Below is a small trained network, with its code and all its weights. Each question gives an input and a target symbol and asks what happens when units are switched off, that is, made to give their printed mean instead of their output.

import numpy as np


def w(rows, s, z=0):
    codes = np.array(rows[::2]) - 128.0
    scale = np.full(codes.shape[1], s)
    scale[-1] = z or s
    return codes * scale


def norm(h):
    return h / np.sqrt((h * h).mean(-1, keepdims=True) + 1e-5)


def f(y):
    return np.maximum(y, 0)


def softmax(a):
    e = np.exp(a - a.max(-1, keepdims=True))
    return e / e.sum(-1, keepdims=True)


def log_softmax(a):
    a = a - a.max(-1, keepdims=True)
    return a - np.log(np.exp(a).sum(-1, keepdims=True))


def net(x, mask):
    ids = ['θμστφψω'.index(c) for c in x.split()]
    T = len(ids)
    res = E[ids] + P[:T]
    u = 0
    for l in range(2):
        r = norm(res)
        for j in range(3):
            rows = slice(4 * j, 4 * j + 4)
            q, k, v = (r @ M[l][rows].T for M in (Q, K, V))
            z = softmax(np.where(np.tri(T) > 0, q @ k.T / 4**0.5, -1e9)) @ v
            o = O[l][rows]
            res = res + np.where(mask[u + j], z, o[:, -1]) @ o[:, :-1]
        u += 3
        y = f(norm(res) @ A[l][:, :-1].T + A[l][:, -1])
        res = res + np.where(mask[u : u + 4], y, B[l][:, -1]) @ B[l][:, :-1]
        u += 4
    return log_softmax(norm(res)[-1] @ U[:, :-1].T + U[:, -1])


Q, K, V, O, A, B = {}, {}, {}, {}, {}, {}
E = w([
[253,128,50],'θ',
[170,136,60],'μ',
[131,106,195],'σ',
[90,136,166],'τ',
[66,180,224],'φ',
[246,141,186],'ψ',
[144,216,150],'ω',
],0.0052)
P = w([
[2,33,23],'0',
[122,108,246],'1',
[137,134,240],'2',
[156,143,196],'3',
[168,140,188],'4',
[157,150,183],'5',
[188,136,181],'6',
[223,121,173],'7',
],0.0018)
Q[0] = w([
[58,67,92],'L0H0',
[82,102,95],'L0H0',
[166,179,138],'L0H0',
[65,40,70],'L0H0',
[173,133,241],'L0H1',
[157,142,39],'L0H1',
[82,110,124],'L0H1',
[205,141,255],'L0H1',
[64,188,137],'L0H2',
[80,133,112],'L0H2',
[128,138,125],'L0H2',
[118,154,131],'L0H2',
],0.0092)
K[0] = w([
[196,136,156],'L0H0',
[179,156,175],'L0H0',
[74,139,117],'L0H0',
[219,127,187],'L0H0',
[145,32,201],'L0H1',
[202,218,53],'L0H1',
[56,149,97],'L0H1',
[166,28,205],'L0H1',
[118,2,53],'L0H2',
[111,129,61],'L0H2',
[114,110,127],'L0H2',
[127,91,110],'L0H2',
],0.0072)
V[0] = w([
[197,220,149],'L0H0',
[203,64,242],'L0H0',
[129,106,131],'L0H0',
[191,110,181],'L0H0',
[171,97,181],'L0H1',
[82,112,1],'L0H1',
[132,36,75],'L0H1',
[136,114,120],'L0H1',
[128,128,128],'L0H2',
[161,235,217],'L0H2',
[97,28,109],'L0H2',
[128,128,128],'L0H2',
],0.0035)
O[0] = w([
[205,217,197,148],'L0H0',
[252,43,237,150],'L0H0',
[140,122,84,124],'L0H0',
[246,130,166,136],'L0H0',
[46,166,47,190],'L0H1',
[229,21,207,3],'L0H1',
[125,45,162,81],'L0H1',
[140,116,116,125],'L0H1',
[128,128,128,128],'L0H2',
[111,245,178,227],'L0H2',
[142,64,128,76],'L0H2',
[128,128,128,128],'L0H2',
],0.0022,0.0032)
A[0] = w([
[85,136,16,62],'L0N0',
[252,98,205,98],'L0N1',
[189,98,215,6],'L0N2',
[123,46,196,98],'L0N3',
],0.0031,0.0015)
B[0] = w([
[252,72,144,138],'L0N0',
[8,145,88,252],'L0N1',
[134,196,71,163],'L0N2',
[117,201,93,142],'L0N3',
],0.0028,0.0017)
Q[1] = w([
[155,88,114],'L1H0',
[108,110,124],'L1H0',
[169,85,117],'L1H0',
[185,78,124],'L1H0',
[139,218,117],'L1H1',
[141,183,166],'L1H1',
[100,27,131],'L1H1',
[138,186,158],'L1H1',
[166,249,160],'L1H2',
[90,113,127],'L1H2',
[109,48,116],'L1H2',
[162,196,128],'L1H2',
],0.015)
K[1] = w([
[159,89,143],'L1H0',
[105,75,139],'L1H0',
[192,66,157],'L1H0',
[191,77,156],'L1H0',
[141,248,165],'L1H1',
[159,176,153],'L1H1',
[116,11,110],'L1H1',
[162,190,154],'L1H1',
[59,83,38],'L1H2',
[175,160,120],'L1H2',
[190,160,190],'L1H2',
[39,75,81],'L1H2',
],0.014)
V[1] = w([
[147,79,206],'L1H0',
[60,168,89],'L1H0',
[61,167,31],'L1H0',
[186,98,119],'L1H0',
[40,85,126],'L1H1',
[181,202,113],'L1H1',
[19,119,120],'L1H1',
[54,175,98],'L1H1',
[229,182,177],'L1H2',
[98,1,143],'L1H2',
[46,106,38],'L1H2',
[89,50,121],'L1H2',
],0.0074)
O[1] = w([
[71,67,135,104],'L1H0',
[235,152,76,160],'L1H0',
[188,182,99,128],'L1H0',
[63,159,168,84],'L1H0',
[145,193,45,30],'L1H1',
[131,98,228,254],'L1H1',
[161,223,93,75],'L1H1',
[198,225,199,161],'L1H1',
[171,61,134,103],'L1H2',
[2,150,132,94],'L1H2',
[107,198,121,152],'L1H2',
[48,162,120,116],'L1H2',
],0.0066,0.0051)
A[1] = w([
[235,84,127,144],'L1N0',
[255,67,119,164],'L1N1',
[143,4,89,213],'L1N2',
[189,188,195,252],'L1N3',
],0.0081,0.0024)
B[1] = w([
[104,90,47,224],'L1N0',
[115,96,2,244],'L1N1',
[176,75,182,190],'L1N2',
[198,120,172,255],'L1N3',
],0.0091,0.0065)
U = w([
[111,72,198,217],'θ',
[136,188,121,113],'μ',
[15,107,81,30],'σ',
[81,195,95,76],'τ',
[188,160,158,249],'φ',
[116,6,115,3],'ψ',
[170,167,22,117],'ω',
],0.014,0.0046)

Each question gives the input, a string of symbols that net reads in full, and the target symbol t.
The units are the heads (4 rows each of Q, K, V and O) and the neurons (one row each of A and B). Each row of codes is followed by its name. A weight is (code - 128) times the scale printed after its matrix; where a second scale follows, it is the last column's (O, A, B and U).
mask holds one flag per unit, layer by layer, with each layer's heads first. A switched-off unit (its flag False) gives its mean, the last column of its rows in O or B, instead of its output. The means were averaged over made-up inputs and are rounded, as every weight is.
A unit's drop is (log p(t) with every unit on - log p(t) with that unit switched off) / (log p(t) with every unit on - log p(t) with every unit switched off).
The circuit of an input: a set's keep is (log p(t) with only the set's units on - log p(t) with every unit switched off) / (log p(t) with every unit on - log p(t) with every unit switched off). Starting from the 12 units with the biggest drops (on a tie, the unit counted first), units are removed one at a time, each time the one whose removal leaves the highest keep (on an exact tie, the one counted first), for as long as the keep stays at least 0.8.
units of the circuit, in order: the units of the circuit, biggest drop first
unit that matters most: the unit with the biggest drop
top k neurons: the k neurons with the biggest drops, biggest first
heads that matter: for each layer, one digit per head in row order, 1 if its drop is at least 0.15 and else 0, layers parted by /
drop of u: that unit's drop, to one decimal
input σ ψ ω τ σ, target σ: heads that matter	000 / 001
input ω ψ τ ω φ σ, target ω: units of the circuit, in order	[L1N1; L1H0]
input ω σ θ σ ψ μ σ, target ω: unit that matters most	L0H0
input τ ψ ω, target τ: heads that matter	000 / 001
input ψ ω ψ σ ψ θ φ, target ψ: units of the circuit, in order	[L1H2; L1N1; L1N0]
input ψ φ θ, target ψ: units of the circuit, in order	[L1H0; L1H1]
input τ ω μ σ τ ψ φ θ, target τ: units of the circuit, in order	[L1H2; L0H2]
input ω φ ω ψ ω ψ, target ω: units of the circuit, in order	[L1N1; L0H0; L1H0]
input ψ σ ψ, target ψ: heads that matter	000 / 001
input ω ω ψ, target ω: top 3 neurons	[L1N1; L1N0; L1N2]
input ω ψ ψ σ φ φ τ, target ω: top 3 neurons	[L1N1; L1N0; L1N2]
input τ ψ ω θ ψ μ μ, target τ: units of the circuit, in order	[L1H2; L0H1]
input ψ ψ ψ φ, target ψ: heads that matter	100 / 001
input σ σ μ ω φ ψ ψ τ, target σ: units of the circuit, in order	[L1H2]
input τ ψ θ, target τ: heads that matter	100 / 001
input ω μ τ μ μ ψ ω, target ω: heads that matter	100 / 101
input θ φ σ θ ψ, target θ: heads that matter	000 / 010
input θ ω ω σ φ ψ θ, target θ: top 2 neurons	[L1N1; L0N1]
input φ θ ω ψ τ, target φ: heads that matter	100 / 101
input τ φ σ, target τ: unit that matters most	L1H2
input σ φ τ τ, target σ: top 2 neurons	[L0N1; L1N3]
input θ ω ω ψ μ, target θ: drop of L0N1	0.1
input φ ψ ω φ φ ω φ τ, target φ: drop of L1H0	0.1
input φ ω φ, target φ: drop of L0H2	0.0
